Below are the code and all the weights of a small trained network. Each question names an input and a target symbol and asks about switching units off, where a switched-off unit gives its printed mean instead of its output.

import numpy as np


def w(rows, s, z=0):
    codes = np.array(rows[::2]) - 128.0
    scale = np.full(codes.shape[1], s)
    scale[-1] = z or s
    return codes * scale


def f(y):
    return y / 2 * (1 + np.tanh(0.7978845608 * (y + 0.044715 * y**3)))


def softmax(a):
    e = np.exp(a - a.max(-1, keepdims=True))
    return e / e.sum(-1, keepdims=True)


def log_softmax(a):
    a = a - a.max(-1, keepdims=True)
    return a - np.log(np.exp(a).sum(-1, keepdims=True))


def net(x, mask):
    ids = ['ΓΣΨβδεζηλμξφ'.index(c) for c in x.split()]
    T = len(ids)
    res = E[ids] + P[:T]
    r = res
    for j in range(2):
        rows = slice(4 * j, 4 * j + 4)
        q, k, v = (r @ M[0][rows].T for M in (Q, K, V))
        z = softmax(np.where(np.tri(T) > 0, q @ k.T / 4**0.5, -1e9)) @ v
        o = O[0][rows]
        res = res + np.where(mask[j], z, o[:, -1]) @ o[:, :-1]
    y = f(res @ A[0][:, :-1].T + A[0][:, -1])
    res = res + np.where(mask[2:14], y, B[0][:, -1]) @ B[0][:, :-1]
    return log_softmax(res[-1] @ U[:, :-1].T + U[:, -1])


Q, K, V, O, A, B = {}, {}, {}, {}, {}, {}
E = w([
[133,143,119,79],'Γ',
[154,190,60,116],'Σ',
[103,46,125,106],'Ψ',
[40,130,163,226],'β',
[138,97,134,203],'δ',
[83,102,222,7],'ε',
[129,155,63,112],'ζ',
[184,68,171,150],'η',
[167,55,130,36],'λ',
[181,153,214,164],'μ',
[56,180,109,156],'ξ',
[136,139,60,137],'φ',
],0.021)
P = w([
[45,81,28,102],'0',
[4,73,47,10],'1',
[12,98,110,69],'2',
[26,126,85,136],'3',
[24,114,182,91],'4',
[49,109,138,141],'5',
],0.0038)
Q[0] = w([
[157,72,183,190],'head 1',
[154,160,118,163],'head 1',
[96,146,171,254],'head 1',
[135,111,126,74],'head 1',
[69,66,211,136],'head 2',
[155,110,151,162],'head 2',
[45,185,101,130],'head 2',
[71,100,67,73],'head 2',
],0.013)
K[0] = w([
[199,99,152,110],'head 1',
[167,123,120,185],'head 1',
[250,73,129,92],'head 1',
[72,152,135,161],'head 1',
[148,130,159,54],'head 2',
[201,92,186,144],'head 2',
[27,143,208,138],'head 2',
[93,173,111,97],'head 2',
],0.013)
V[0] = w([
[118,61,118,73],'head 1',
[80,100,49,142],'head 1',
[179,111,212,103],'head 1',
[76,2,155,187],'head 1',
[108,122,182,104],'head 2',
[100,233,182,82],'head 2',
[209,156,95,110],'head 2',
[149,47,138,109],'head 2',
],0.0094)
O[0] = w([
[106,147,187,135,131],'head 1',
[159,39,66,51,194],'head 1',
[244,54,234,66,54],'head 1',
[168,14,6,143,159],'head 1',
[168,118,58,117,151],'head 2',
[17,118,2,85,201],'head 2',
[101,214,243,158,3],'head 2',
[127,226,134,251,60],'head 2',
],0.004,0.0055)
A[0] = w([
[102,133,102,201,105],'neuron 1',
[189,237,186,62,174],'neuron 2',
[113,181,86,140,210],'neuron 3',
[77,160,102,155,153],'neuron 4',
[62,119,157,184,117],'neuron 5',
[29,87,171,138,129],'neuron 6',
[108,171,76,79,164],'neuron 7',
[136,87,117,197,254],'neuron 8',
[156,245,164,82,218],'neuron 9',
[70,61,111,91,141],'neuron 10',
[231,110,64,59,69],'neuron 11',
[240,110,134,54,138],'neuron 12',
],0.012,0.0057)
B[0] = w([
[196,134,120,89,158],'neuron 1',
[143,103,142,200,153],'neuron 2',
[49,132,183,91,217],'neuron 3',
[126,126,141,62,214],'neuron 4',
[220,120,102,176,157],'neuron 5',
[229,174,91,161,196],'neuron 6',
[58,107,99,114,251],'neuron 7',
[122,2,170,99,185],'neuron 8',
[55,121,142,230,154],'neuron 9',
[221,221,111,162,241],'neuron 10',
[252,192,115,186,155],'neuron 11',
[123,212,252,95,157],'neuron 12',
],0.0086,0.013)
U = w([
[112,156,90,191,162],'Γ',
[194,116,53,178,84],'Σ',
[116,117,104,147,67],'Ψ',
[124,137,55,51,125],'β',
[114,50,83,135,254],'δ',
[116,171,126,142,100],'ε',
[62,70,121,58,83],'ζ',
[90,64,167,10,211],'η',
[43,113,145,134,38],'λ',
[124,174,149,210,195],'μ',
[175,215,170,121,15],'ξ',
[93,141,132,149,194],'φ',
],0.012,0.0054)

Each question gives the input, a string of symbols that net reads in full, and the target symbol t.
The units are the heads (4 rows each of Q, K, V and O) and the neurons (one row each of A and B). Each row of codes is followed by its name. A weight is (code - 128) times the scale printed after its matrix; where a second scale follows, it is the last column's (O, A, B and U).
mask holds one flag per unit, heads first, then neurons. A switched-off unit (its flag False) gives its mean, the last column of its rows in O or B, instead of its output. The means were averaged over made-up inputs and are rounded, as every weight is.
A unit's drop is (log p(t) with every unit on - log p(t) with that unit switched off) / (log p(t) with every unit on - log p(t) with every unit switched off).
The circuit of an input: a set's keep is (log p(t) with only the set's units on - log p(t) with every unit switched off) / (log p(t) with every unit on - log p(t) with every unit switched off). Starting from the 12 units with the biggest drops (on a tie, the unit counted first), units are removed one at a time, each time the one whose removal leaves the highest keep (on an exact tie, the one counted first), for as long as the keep stays at least 0.8.
circuit, biggest first: the units of the circuit, biggest drop first
k most important neurons: the k neurons with the biggest drops, biggest first
heads that matter: for each layer, one digit per head in row order, 1 if its drop is at least 0.15 and else 0, layers parted by /
drop of u: that unit's drop, to one decimal
input Σ η ε Γ η ξ, target β: circuit, biggest first	(head 2; neuron 4)
input ξ μ δ, target δ: 4 most important neurons	(neuron 10; neuron 8; neuron 3; neuron 12)
input ξ μ β φ, target Σ: circuit, biggest first	(neuron 11; head 2)
input ξ ξ ζ η Σ δ, target δ: circuit, biggest first	(neuron 8; neuron 10; neuron 3)
input ξ ξ φ μ Ψ, target Σ: circuit, biggest first	(neuron 10; neuron 3)
input ξ ξ ξ, target β: heads that matter	00
input Σ Σ β Ψ, target Σ: heads that matter	00
input ξ ξ Σ Σ ε η, target η: 3 most important neurons	(neuron 10; neuron 8; neuron 12)
input ε Σ ζ, target ζ: heads that matter	10
input ξ ζ ξ ξ β, target Σ: heads that matter	00
input μ Σ Σ η, target η: most important neuron	(neuron 10)
input ξ β β β φ, target Σ: circuit, biggest first	(neuron 11; head 1)
input η μ Σ, target λ: 2 most important neurons	(neuron 9; neuron 10)
input Σ ξ μ β Σ, target Σ: 2 most important neurons	(neuron 11; neuron 4)
input ξ Σ η ξ λ, target ξ: drop of neuron 3	0.0
input ξ Γ ξ β, target Σ: drop of neuron 5	0.2
input Σ ξ μ, target μ: drop of head 1	0.7
